[128 = 0]
[ 94  59 122 155 147 138  96 105 122 139 164 129  62  97 131 168 151 122
  84 113 141 153 155 111 110 115 151 146 155 112 103 111 143] | 12
[ 81 100 141 154 133 103  92 126 166 142 134  85  64 128 177 165 127 105
  90 130 163 144 121  94 113 131 169 139 109  93 113 144 152] | 15
[122  27 125  87 144 112 138  62 121 135 162 157 223 103 113  97 160 131
 110  96  76 145 131 171  84 142  86 161 196  89  97 110 128] | 8
[ 86  97 148 137 132  77 101 113 183 141 122  74 118 135 183 136 122 102
 100 130 148 145 103 107 101 146 176 145 105  73 111 154 151] | 15
[131  74 104 141 147 181 117 106  76 130 165 173  71  91  87 157 160 144
 107 108 121 140 175 131 125 100 121 135 173 152 112  87 123] | 6
[107  53 117 151 146 156  99 103 105 137 164 145  58  92 116 168 156 130
  90 109 137 151 167 118 113 108 142 143 161 127 108  99 136] | 11
[175 155 114 103 122 152 165 133  87 115 126 171 185 128  83  96 133 153
 164 125  94 110 133 162 141 124  89 114 150 164 142 113 105] | 0
[175 170 117 101 118 153 165 136  94 116 115 171 186 133  84  97 126 149
 170 127  94 105 130 157 144 126  87 114 144 163 145 119 106] | 0
[ 83 109 139 160 135 111  89 127 160 141 133  85  80 121 173 166 128 105
  89 132 168 147 128  89 119 127 175 139 104 101 114 140 152] | 15
[135 172 156  83 109  55 157 130 186 122  82  94 255 170 168  58  98 114
 162 145 105 116  60 155 117 172 104 126  94  85 139 178 129] | 7
[145 214 137 121 107 113 148 166 141 119  89 111 155 164 139 111  98 126
 159 150 138 106 101 125 152 137 127 108  85 139 154 156 120] | 5
[100 163 147 147 119  93 107 149 175 133 106  74  81 155 183 145 107 106
 115 146 168 130 102  94 131 137 168 125  74 102 133 159 144] | 13
[ 88  58 126 157 144 128  91 107 138 142 153 115  59 102 146 165 144 116
  82 119 151 151 150 105 109 118 158 146 142 104 106 120 146] | 14

[143 142 170 147 191 181 139 105 138 115 151  96 118 132 140 118 122 172
 150 113] | 7
[ 95 117  74  55  58 112  94 164 130 198  85 160 165  87 154 136 127 159
 111 184] | 15
[155 139 154 114 172 161 157 108 139 120 136  86 105 130 112 113 114 131
 204  75] | 5
[137 135 164 128 163 173 131 125 140 128 150  86 109 122 135 116 124 204
 162 130] | 7
[136 134 168 142 163 147 143  99 131 119 135 113 115 146 138 125 121 130
 122 122] | 7
[142 142 166 142 188 163 142  95 134 112 142 107 123 144 140 123 118 123
 137 111] | 7
[169 149 203 219 237 166 165  89 132  43 170  92 100 173 113 119 134  82
 133  47] | 0
[161 145 181 181 207 154 160  84 132  74 159  97 103 159 117 121 120  83
 158  68] | 2
[132 114 173 113  99 124 144 129 134 136 137 102  92 126 110 116 132 196
 131 148] | 8
[144 132 180 174 181  97 153  60 115  88 141 149 110 184 125 139 113  14
 100  98] | 6
[110 124 112 109  93 133 103 150 128 161 107 146 151 110 159 132 136 168
  82 168] | 12
[119 126 105  69  80 136 113 148 133 179  91 139 146 106 148 129 128 147
 104 153] | 12
[111 124 107  98  89 136 107 142 130 168 104 145 148 114 157 132 132 149
  85 168] | 12
[143 142 148  87 137 192 138 128 144 160 109 100 127 117 154 117 115 153
 150 108] | 8
[114 124 102  86  67 147 110 153 134 178  97 135 144 100 149 126 133 173
 112 168] | 12
[126 133 148 121 128 167 120 131 135 144 120 123 133 112 162 126 130 183
  95 153] | 10
[107 116 111 109  71 102 108 136 121 153 107 164 144 120 149 137 135 122
  63 178] | 13
[126 124 162 128 113 148 127 129 133 139 132 119 117 125 145 124 131 178
  94 156] | 9
[144 136 177 175 176 142 147 105 130  74 168  99 107 157 120 123 125 149
 141 111] | 6
[146 137 174 166 198 149 149  94 129  95 158 105 110 155 122 124 119 115
 147  95] | 6
[148 130 176 161 176  98 158  71 119  86 141 130 103 177 109 134 113  22
 125  86] | 5

[167 122 139 100 149 126 101 131 134 173 129 161 131 125 128 118  81 139
 169 109 102 122 172 155] | 0
[141 136 137 118 110 137 145 129 132 126  90  38 106 127 127 109  91 126
 128 104 105 107 130 155] | 7
[139 127 160 123  88 142 179 136 152  46  82   1 117 131 129 114  60 127
 117  99  98  86 137 176] | 12
[147 137 122 123 117 144 158 129 137  98  97  52 100 139 135 141 129 110
  64 159 142 130  88 106] | 13
[179 115 117 109 144 139 101 131 138 203  77 125 112 113 133 118  91 131
 107 143 107  69 140 132] | 1
[162 130 117 111 131 134 108 131 128 136 130 123  96 124 132 139 129 114
 124 168 129 100 118 116] | 5
[148 144 149  91 115 126 120 134 137 115 109  58 113 151 126 116 105 133
 190  86  92 121 159 168] | 4
[154 118 138 113 108 136 146 137 143  65 100  48 104 124 134 132  80 118
 106 130 122  87 140 139] | 8
[146 112 137 137 118 131 120 134 137 111  86 142 166 119 130 118  80 144
 119 118 109  87 171 156] | 1
[141 117 140 112 104 125 130 135 123  62 148 101 113 129 130 143 110 122
 139 147 119 106 144 138] | 6
[143 125 145 128 108 149 198 132 150  48  81   1 108 134 140 132  91 111
  80 133 130 109 101 131] | 15
[150 125 139  97 111 126 113 141 123  62 185 131 111 134 128 147 102 123
 175 145 107  94 163 141] | 4
[148 117 112 177 138 147 126 122 148 240  73 116 144 109 133 104 111 139
  74 121 132  99 122 131] | 4
[154 128 129 120 139 132 118 124 130 179  90  91 119 123 125 108 105 129
 145 110 109 117 127 145] | 3
[157 122 134 125 114 130 133 128 132 111  93  90 125 120 131 118  93 131
  94 118 122  95 140 138] | 5
[163 111 130 107 116 125 106 158 126 104 180 160 122 128 142 158  99 122
 161 172 124  83 167 123] | 2
[134 119 134 137 113 129 134 129 138 150  91  78 136 121 126 112  97 139
 110 107 114 104 139 149] | 5
[165 175 124 107 201 135  97 125 125 235 102 107 109 136 127 109 160 126
 186 109 116 166 105 137] | 2
[112 186 137 146 111 176 175 123 148 141  95  19 126 128 121  99 106 131
 112  79 113 172 105 163] | 13
[159 122 131 107 113 134 136 135 135  74 101  82 102 127 135 141  87 119
 115 141 119  85 131 136] | 7

[121  95 110 119 164 129 108 150 133 116 118  96 133  90 125 108 183 133
 193 158 153 180 111 103 153  89 184  72 120] | 7
[169  97  72 123 215 131 128 126 144 106 111 140  71 153 119  82  67 124
 134 155 125  99 165 146 117 123 114 141 189] | 8
[170 112  91 124 154 124 157 119 155 124 141 151  98 118 100 132  77 127
 109 104 151 158 134 121 111 130 151 202 149] | 12
[131 105 170 128 134  86 119 135 122 117 125 114 151  41 120 127 190 134
 157 125 180 134 103   1 155  66 175  50  86] | 3
[ 94 143 173 112 151 130 137 112 122  99 112 158 142 104 125 126 127 127
 146 121 137 143 141 123 147  89 169 139  78] | 9
[103 122 126 115 128 136 107 124  87 117 157 107 149  52 153 163 175 150
 186 105 133 104  69 197 153  82 125  54  59] | 13
[162 125 172 117 136 154 127  94  85 110 107 157  96 145 125 141  76 112
  99 148 103 144 159 124 113 143  89 151 130] | 8
[154 127 107 121 160 123 144 118 163 141 139 154 125 121 113 131  77 138
 133 114 147 161 146 166 133 147 177 184 140] | 10
[138  90 170 117  99 168 129  90 115 116 121 143 121 138 116 140 113  94
 100 135 133 150 164 105 128  93 107 119 120] | 8
[ 62 126 160 119 187 149  95 118  75 161 104 205 106  87  23 139  68 175
 173  81 105  97 135 228 164 142  29  48 127] | 6
[144  92 148 122 119 152 136 103 188  95 128 119 115 192 155 136 112 120
 133 155 128 123 114  94  85 120 146 165 113] | 2
[ 86 126 180 120 138 109 128 159 128 132 132 140 163  48 122 133 154 133
 175 140 147 142 106  80 163  71 157  52  16] | 8
[124 131  51 142 156 151 135 121 122 102 117 166  88 126 112 124  94 119
 146  92 109 130 159 104 135 152 119  92 220] | 1
[179 153 103 135 163 108 144 127 141 131 134 157 108 111  81 121  48 125
 128 119 136 109 134  91 121 106 114 201 113] | 10
[143 138 124 119 138 122 151 141 133 124 143 120 141 126 156 133 103 145
 150 132 134 119 139 106 140  90 190 117  85] | 15
[146 127 109 127 166 130 131 134 141 118 101 134 133 108 144 136 111 137
 143 119  93 205 120 109  92 125 102 122 145] | 3
[143 157  75 130 104 152 146  95  90 126 125 115 112 120 114 140 108 118
 147 135  97 139 139 115  84 157 132 103  90] | 4
[135  86 119 123 145 100 110  95 116 133 114 143 134 128 116 139 109 139
 151 126 132  90 117 167 127 118 122  89 175] | 0
[162 122 143 127 125 148 129  78  71 120 115 140  88 184 111 130  72 111
 109 162 108 145 117 123 104 117 133 245 175] | 6
[131 110 106 136 150 147 136 138 125 122 145 145  88 146 115 136 132 144
 126 178 106 167 145  92 124 110 118  61 164] | 7
